[-104 -118    0 -115   22   17   -3  249  -13  149   23  187   17  -23
  130  132 -135  139   31  138   79  -42   96  -75  -17   11 -109 -154
  208  246 -105  137  -10 -130   -7   14  -22   -2] : <93>
[-107  -45   16 -127 -233   11  -60 -339 -117 -113 -266 -138 -141  318
 -311  146  264  -78   54  182  176  216 -169    2  -53  -55  -48   26
   -8 -275  -49 -133   96  126 -200   -1   44 -120] : <89>
[  66   84 -221   90 -339  177  123    7 -226 -219 -188  -59 -160   66
 -155   18   67 -110 -170 -194   86  202 -228  111  -31  -53 -273  -55
  109 -355  -78 -240  193  289  -93  204   22  182] : <104>
[-199 -153  169 -208  -50  -59 -211 -348 -138   44  -78  -49  -74  277
 -101  137  318 -115   21  215  171  128  -88  -17  -30  -77  -67 -101
 -126 -255 -123  -85  101   58   41  -62   80  -58] : <89>
[ 124  -69 -234  124 -161   95  175  -84 -186 -271 -151   66 -153  146
 -233   35   14  111  -34 -173  -80   -7  -34   98  -91 -140 -317    2
  179  -50  -67 -103  105  123  -98  212  -72  -13] : <98>
[  99  146   27 -258  -90  148  -73  196   81  217  -34   -1   46 -110
  142  123 -161   99 -113   53  107  -97  -94  128   31   41   60   16
   60  188   17   65    5  -29   77   22 -141 -168] : <104>
[ 461   95 -553  273 -178  196  446   21 -136 -485 -143   84 -218   64
 -303  -14 -183  286 -110 -419 -332 -175   86  139  -64 -212 -489  142
  365  156  -11 -109  -14   75 -238  386 -210  -92] : <94>
[ 286  -26  262 -236 -301   38  -24 -444  173 -130  -96 -427   63 -156
 -233  -49  344 -292 -253  196  249  133  -85 -150  189   76  145  226
  148 -287  172 -467   52  -94 -152 -249 -314  160] : <89>
[ 137    7  -24   74  -80   72  235 -181   -9 -279 -155 -148  -42   74
 -112  -34  112 -190 -257 -121  -61   23   89 -127   26  -90 -170   81
  116 -104   47 -336   -2  -18  -82  120  -22   83] : <104>
[ 118  -39  -43  -87  -92   38   34 -261  -61 -102  -38  -34  -99  203
 -120   80  207   34  -66  -27  -23  -31   85   40  -41 -161 -221    5
   96  -59   50 -123   48  -38  -66   95  -85 -138] : <100>
[ 212   80   61 -361  -29  -90 -253   95  145  263  114  264  199  -72
  259  -22  -70  207 -313  -41 -153 -245   69  -46   28  392 -195   94
  -84   66 -357  176 -358  -96   79   -2  -26 -146] : <94>
[  79  143   62 -128 -230  170 -186 -191 -124 -114 -292 -286 -127  127
 -199   77   86 -124  -32  -36  155  147 -405  284  -26  -47  130  156
 -139 -188   -7 -130  190  278   30  135  -31 -168] : <104>
[ 299   -2 -107  -99 -190    8  245 -346  101 -145   91  -93  -52   86
 -119   15  334  -18 -251    0  -56  -46  341 -211   64 -123 -338   32
  306 -121  160 -306  -93 -261 -247  -13 -211   13] : <88>
[  75  146   44 -228    7  -47 -100  158  113  142  -58  190  173    4
  254  -25 -130   16 -377  -93 -158 -139   34 -128   23  361 -169   86
 -141    1 -347   53 -347   -7   45   82  155  -79] : <88>
[-298 -204  461 -252 -142  -51 -453 -406 -150   62 -280 -249  -34  227
 -209   99  338 -260  116  321  390  269 -410  118  -70   59  312   36
 -287 -322 -133  -89  235  203  149 -133   90  -57] : <93>
[ -56  108  -10 -223  -26  162   10  291   41  178  -67    0   25 -103
  168  188 -201  -40  -97  144  188   43 -112   -3  126  -24   -3 -117
  124   92   28  -45   81   32  -27  -36  -41    5] : <98>
[ 399  111 -257  -92 -174   37  313 -401  114 -303  -19 -233 -123   -5
 -305   34  176  -40 -226   89  -79  -49  170 -245  206 -108 -228  186
  238 -109    2 -328 -202 -182 -347  -96 -252   24] : <93>
[-111 -235  138  -47 -113 -101   42  165   16  160 -156  456  219  101
   92  -49  -57  190 -229  -97  -57 -171  113  -59 -248  330 -244  -31
   52   34 -222   88 -124  -15  101   72   75  -40] : <100>
[ 211  202   23 -295  -39  114 -263  303  123  118  108 -163    6 -223
  247   98 -154   14  -34  100   86   89  -43  -38  211  109   57   35
  232  256  -32   92  -80 -136 -154   53 -106  -17] : <89>
[  48   66   95 -151  108  203 -135  431   35  159   92  -76  -10 -167
  336  149 -230   27   58   14  122    1   31  117   77 -160   74 -122
  279  458  199   96  173 -140   71  162 -109  -68] : <88>
[ -90    2  163  -19   76  188  107  364  -11   91 -252   92  176 -227
  196    5 -398 -148 -312 -119   96 -146 -269  127   12   84  107  -12
 -124   98  -86 -149  134  225  379   40    9  109] : <88>
[ -68 -196   51   85  -22   24   43 -122 -179 -167 -140   67  -56  190
  -84   12  111  -58  -70 -117  -13   17   -2   43 -117 -115 -217  -68
   41  -86  -52 -145  154   95   84  164   52   38] : <94>
[ -61 -198  366 -291  -63  -90 -228 -451   18  128   42 -101   45  200
    0   62  475 -157 -105  198  180   40   98  -60  -27  -48  -32  -49
  -48 -219   82 -187   86 -135   90 -129  -55  -64] : <100>
[ -29   11  -97    8  -31   83  -47 -154 -205 -212 -272  -50 -174  285
 -220  117   -8   23   63  -61  -40   46 -212  170  -81 -138  -99   59
  -95  -33 -148  -10   90  221  -18  216   85 -208] : <98>
[-406 -130  132  156  127  312  342  547 -150   65 -315   78   76 -193
  205  140 -441 -305 -165  -24  319   41 -267  105    3 -240   95 -309
   65   94  165 -294  487  284  372   40   67  310] : <88>
[-147   -9   52   -5   72  193  -29  560  -42   12   39 -156  -64 -219
  309  151 -227 -206   92  125  254  296    8 -139  180 -153   36 -264
  436  293  145  -56  243  -98 -122  118   39  305] : <89>
[   0  -19  -38 -200    3  101   62  149    2  199  -60  156   53 -174
   25  135 -271  136 -111  149  123 -222 -167  102   55   18   21  -39
  -40  141 -186   53    5   51  212 -144 -168  -42] : <93>
[  20  161 -332  107  108  130  161  -27 -232 -301 -212   35 -217  306
  -79  117 -136  -19 -106 -246 -242  -35  -83   97  -14 -232 -343  -11
 -120  -32 -217  -71  -22  244  -23  349  215 -157] : <100>
[  93   -5  102 -218 -116    1 -142 -479   -1 -120 -212 -288 -127  202
 -347  121  217  -29   82  242  118   36 -161   58   20  -76  164  221
  -88  -45  -43  -73  -13  -10 -100  -77 -121 -273] : <93>
[ 268  406    0 -397 -210    2 -289  214  206  148   37  -78  139 -146
  324  -37  -26 -135 -446  -38  -42  128  -70 -213  231  513 -131  148
  -28 -206 -324  -32 -407   -2 -234   45  135   64] : <88>
[  99  209   77 -255   77  218    1  205   55  221 -142   26  164 -305
  198   55 -408  -72 -402  -56   64 -303 -380  241  135   91  160   85
 -336   45 -188 -102    9  247  477  -84 -124  -56] : <104>
[ 274  203  -27 -373 -146   51 -358  284  131  183  283 -157  -26 -283
  283   84  -22   45  -20  178  134  155   34 -124  264  187  -29  -17
  325  164 -117  148 -156 -237 -255  -15 -134   96] : <93>
[   0   31   74 -132   -5   40 -182  381   56  111   90   25    3   27
  327   93  -40   50   40    3   28  140  220 -110   -4   51 -119 -119
  363  324   71  153  -33 -236 -197  235   81  -46] : <88>
[  94   44  121 -177  104   31 -205  307   99  104   44   42   79  -56
  297   49 -167   79  -50  -29  -63  -48  114  -39   34  113  -30   19
  171  377  -46  158 -114 -171  -23  172   16 -121] : <94>
[-211 -298  140  -14 -121  -63  -56 -239 -188  -55 -116   77  -47  234
 -144   51  281  -74    1   88  143  125  -19  -42 -131  -45 -177 -139
   33 -238 -103 -123  167   62   36   10   63   93] : <89>
[ 136 -189  -75  157 -187   44  252 -100 -103 -229  -30   83  -45   63
 -107  -66  175    0 -184 -203  -50  -12  193  -56 -105 -101 -375  -61
  308  -99   67 -249  112  -52  -57  161 -109  172] : <88>
[ -22   -5   13 -203   32   85  -28  245   20  212    8  169   72  -87
  186  131 -196  108 -103   70   70 -122  -23   36   36   25  -83 -107
   75  175  -80   69   11  -20  108  -11  -70  -53] : <98>
[-120   74   -2  -73  207  125  -41  461   -4   28   45  -70  -41  -97
  345  162 -255 -146    9   91   68  151   78 -178  184 -111  -43 -199
  250  319   -7   16   32 -113  -91  141  131  130] : <89>
[-128  -78  102  -29   75   87   64  309    5   91 -172  167   81   40
  157   93 -232   56  -60  -32   27  -82   29   31 -100    3  -31  -68
  112  289   20   51   60  -16   91  142   51 -103] : <100>
[ -32 -162  126  -91   17   -5  -72  285    4  148    7  250  149 -138
  200   -7 -176  105 -133  -16   16 -120   29  -35  -43  186  -99  -76
  111  190 -191   92  -32  -53  159   34  -32   86] : <89>
[-212 -261  143  -30  -10   45  161  241  -49  206 -177  399  201  -61
   99   38 -219   87 -217  -18  106 -213  -68   62 -155  106 -113 -150
   -4   48 -115  -38  125  113  324  -51  -33   71] : <94>
[-264  -89   70   76   92  163  180  413  -62   40 -229  105   13   56
  156  150 -273  -46   10   -7  120   34    9   19  -96 -149   -6 -179
  197  300  138  -21  212   22   64  182  101  -17] : <88>

[ -73 -111   63  -24   67   60   89 -138   74  -25  -93  -49    2 -172
 -162 -126  -19   27  -15    6  -76   16 -149    0  135  -61 -173  -62
 -124  -70  -41   44  -99   37   14  -21  138 -136] : (107)
[-186  -25  -92  139  -81 -159 -199   63 -103    7  -88   90 -223   43
  -48   24   90 -131  245 -107  260  -10   77  -92    2  160   90  -69
  -21  170    8   89  205 -303   -2   27  145  355] : (107)
[ -94  -97  -11  -86   22   -7   22  -79   72  -71  -25  -43   47 -289
 -161 -136    3   30  -60  -23  -51  -63 -139   59   66  -88 -191   41
  -78   -5  -14  127 -114  109   42   22  151 -134] : (111)
[-117  -60   98  -93  114   58  -51 -181    6  -59    5 -113  115 -147
   65  -85  -36   15 -213    5  -81  -81 -178  140   31  -74 -181  154
   20   82   66   50  -42  208  192  -89   46 -262] : (111)
[-218  -76   46  107   93  123  -84 -153  -90  105   37  -51 -126  153
  178  210  -45  -34   81  -40   10   57  -60   50 -130   11  -47  150
   82  107  115  -32  160   94   79 -250   48   67] : (107)
[-278 -124  -98  -80   17 -121  -36  -63   71  -17  -72   51  -25 -234
 -153 -112   45  -77   55  -97   62  -43 -126  -39   39  -64 -149  -17
 -147   35   48  162  -72  -10   31   58  228   24] : (91)
[  52  135  235  134   44  254  -31  -61  -26   54  -15  -45 -131  288
  -37    4   46  139   41  117  -11   48   -6   49  234  161  -43 -107
   56   33 -145 -178  152 -239   97  -35  -72   44] : (94)
[ 174   75  153  129   -1  161    7  -88  -88   26   -6  -73 -103  143
   29    7   23   54   36   33  -31   -4  -16   67   81   87   24  -17
   45  104  -78  -67  109  -62   25 -106  -80  -14] : (107)
[-468 -294 -562  128 -292 -472 -158  120   20  -51 -226  111 -300 -187
   -1    3  -50 -414  399 -279  337  -97  -55  -93 -449  -21  210  143
  -98  172  334  479  169   41 -219 -218  334  484] : (94)
[  81   84   16   -5  -81  184  -85   10  -66  -53  155 -196  -37  194
  226   95  -74   79  -26  -17  -80  -62  -76  297 -219   65   72  279
  258  144   22  -25  192  195   35 -306  -94  -17] : (93)
[ 193  -31    7   46  -73  -44  -11  -72 -169    9   13 -107  -64 -164
  -19  -41   12  -91  -28  -94    6  -61   -9  -32 -102  -35  -38   76
   61  113  -35   65  -55  122  -41   12  -47  -32] : (114)
[ -69  -68   45 -118   58   18   22 -133   57  -53  -25  -67   76 -231
 -125 -154    9   27 -141   -9  -88  -74 -163   37   89  -94 -208   34
  -66    3   -4   58 -153  128   92   41   90 -212] : (93)
[-101    0   39   79   42    7  -91  -71  -58   46  -18   66 -130   34
  -70   46  102    5  112  -32   76  -15   11  -71   86   69  -33  -52
  -47  133    4  -23   62 -160   67   23   83  117] : (111)
[-177   57 -174   52 -218  -59 -170  136   16  -66 -101  -72 -234  429
  156  -35  -51 -134  203  -74  156  -41  -65   97 -196  221  281   41
  135  122   95    7  311 -181  -52 -264   20  321] : (91)
[ 168   73  241  -20  107  158 -134 -135 -216   -4  128 -159    8   96
   86   95   36   96 -163    5  -76  -18   25    0   24   88  -72   80
  197  119  -76 -264    4   16  166   -4 -118 -122] : (107)
[-310 -139  -78  -43    4  -78  -44  -61  108  -58 -128  -12  -26 -168
 -124 -140  -29  -66    0  -27   49  -36 -157    8   41  -40 -148   13
  -89  -24   67  144  -25   16   57  -22  202   -9] : (89)
[  36  -53  113   58   29  115  125 -177   32   27 -119 -108  -24  -49
  -41 -151  -60  -30  -72   41  -87    4 -171   53  104  -65 -135  -20
  -67  -31  -29   61  -43  108   19  -95  -10 -185] : (109)
[-125 -141  105 -114  127   39   69 -167   37  -30  -51 -125  106 -292
  -99 -181  -66  -18 -149  -26  -84   34 -197   54  120 -118 -288    5
  -81  -93  -73   74 -130  144   82   16  145 -247] : (114)
[-190 -170  -19   13   70 -107  -14 -147  -38   45  -92   34  -61 -272
 -157  -48   39 -110   38  -90   58    6  -68 -156   50  -83 -187  -47
 -140   20   32  103 -112    7   25   88  184    3] : (109)
[   8  -52  -17  -42  -24   17   38 -110   32  -41  -47  -80  -13  -72
  -38 -102  -19  -20  -54  -27  -80  -82 -148   39  -36  -56  -52   60
  -27   48   58   51  -77  146   10  -94   30 -130] : (93)
[ 314    4  143   84   -2  112  137 -183 -148   74   22 -169    2 -147
   58 -102  -39  -58 -129  -25 -112  -34  -99   95  -22 -117 -120   99
   37   96  -83   95  -61  269  -12  -70 -151 -242] : (90)
[-140   65  -86  -29 -167   74 -101  104   95 -121  -78 -172 -128  430
  161  -96 -121  -31   76   -1   25  -24 -155  219 -137  193  202   73
  169   19   45  -50  271  -78  -12 -328   -3  137] : (91)
[-365  -37  -35  159   25  -69 -253  -13 -119  110  -37  115 -262  169
   -5  182   96  -95  231  -73  245   48   88 -166   -9  151   -3  -34
   27  150   70  -42  203 -296   86   17  139  382] : (94)
[-212 -176  153 -114  225   41   47 -254   23   33  -32  -45  119 -403
 -191 -110    3   15 -183   -9  -88   35 -167  -68  200 -175 -425  -18
 -140  -92  -45   39 -239  139  156  146  183 -278] : (109)
[ -42   18  226    3  158  134  -68 -150  -63   38   19  -17  -17  -21
 -130    5   87  115  -79   52  -31   20  -15  -80  237   46 -209  -82
   -7   24 -101 -171  -54 -132  170  128   35  -81] : (94)
[-237 -239 -124   74   28 -157   74 -143  -22   95 -157   38 -143 -205
  -88  -56  -26 -234  178 -157   85   65 -115 -152  -67 -111  -93  -57
 -197    8   80  195  -42   48  -97  -55  221   85] : (90)
[ -95  -92    8 -252   18  -87 -203  -99  -70 -172  -11 -242   87  -62
  -18 -101  -64  -37 -339  -35  -83 -121 -122 -122 -139    6 -119  146
  210  -27  104 -236 -219  176  173   42   -6 -209] : (89)
[-213  -88    9  -29   53   26  -31  -80   65  -31  -40  -20   -8 -133
  -89  -63   -6   19   -3   -9    0  -15 -124   60   70  -29 -159   33
  -53    6   13   82    0   25   78  -38  159  -41] : (89)
[  -8    0  -36  131 -104   -6  -43   -1  -23   -9 -119  -15 -204  174
  -38  -28   12  -57  161  -18   76  -18  -19  -43   -8  121  117  -66
    2   75   17   -9  122 -158  -53 -108   24  172] : (94)
[  76  -75  133  -50   82  103  140 -115  -22   47   16  -97   11 -260
 -236 -128    3   52  -39  -25 -107   80  -92  -49  156  -96 -282  -94
  -75 -124 -205  -20 -180   43  -31  131   85 -148] : (90)
[ 157  196  227  150   -6  250  -32  -57  -45   50  -12  -54 -146  370
   15  -17   62  127   17  124  -22   -8   -3   69  201  177   36  -84
   86  103 -117 -182  166 -220   97  -59 -160   26] : (111)
[ 216   82   36  106 -135   81   92  -13   65  -77 -137  -66  -92  107
  -52 -217   -3   19   47   56  -32  -90 -108  143  115   80  110  -70
  -51   80  -60   90   93  -69  -53 -139  -57  -47] : (111)
[ 164   38   72  -50   17  195  -52  -58  -97  -84  173 -188    8  145
  188  136  -47  137  -29  -36 -156  -42  -60  224 -179   62   86  217
  202  134   14 -139  108  187   35 -303  -48 -101] : (111)
[-339   54  212  -63  155  -66 -337  -93  -90  -31  -12  -10  114 -212
  -23 -162  101  -29 -312   46  197  -99  -35   39  300   55 -352   57
   73  158  -59   62   51 -158  433  309   54  -92] : (89)
[-286 -116 -156    9  -46 -120  -16  -44   84   11 -122   65 -114  -90
  -77  -86   17 -132  155 -101   96  -36 -131  -11  -31  -33  -33  -11
 -148   68  104  206   34  -24  -28  -68  202  116] : (91)
[ 146   -5  -56  -40  -64  -31  -82  -81 -164  -24  119 -110  -20  -74
  135   73   20  -55  -53 -130  -46 -139  -38   67 -260  -42   48  237
  131  236  103   39  -20  256   12 -127  -62  -64] : (91)
[  28    2  -32   37  -26   22 -186  -71 -200  -26  142 -124  -56   98
  303  198  -22  -45  -20 -106    7 -106  -10  156 -317   41  117  323
  230  291  160    3  173  228   83 -284  -64   20] : (111)
[ -52 -100  -83   10  -68  -40   79  -43  118  -86 -146  -21  -52 -143
 -144 -182  -23  -33   73  -23  -15  -58 -152   55   45  -29  -21  -38
 -137   -2   21  170  -22   23  -63  -96  147  -37] : (89)
[-116   22   98  215   87  164 -191 -156 -275  254  208   10 -219  161
  172  428   76    8   86  -42   65   34  120  -70 -187    8 -114  233
  215  236   96 -111  138   89  123  -82  -91  189] : (94)
[ -30  -73  -30  -80   29  -37  -11 -108  -29  -23   15  -22  -13 -129
  -50  -19   43  -21   13 -102  -45  -60  -90  -24  -48  -45  -48   38
  -57   99   52   21  -86   84   14  -34  104  -62] : (91)
[ -28  -24   80  -35   13   84  -30  -22  -41    3   43  -92  -46 -107
 -167  -29   12   66   -6  -14  -18   43  -27  -27   72   14 -191  -19
   55  -67 -145  -68  -56  -44   15   93   73   13] : (109)
[ 143   35  -89   88 -163  -37   13   21   -6  -64 -102  -23 -160  135
   -6  -98   24  -60  162  -56   33  -91  -52   47  -54  102  214  -37
  -31  149   27   69  113  -85 -106 -163   -2  108] : (93)
[ -16   23   20  110 -109   12 -103 -111 -106   24  -10 -179   17 -141
  244 -107  -97 -169 -252    9   64 -162 -137  267 -156 -109 -149  357
  194  211  101  324  116  371  157 -132 -172 -160] : (107)
[ -41  -53   26  144  -65   50   93 -191   47  109 -179  -56 -121  -59
 -112 -150  -33 -109 -110   83  -29  -73 -155  -82   47 -131 -199   23
  -46  -14   81  127 -128  168   28    5  -91 -127] : (94)
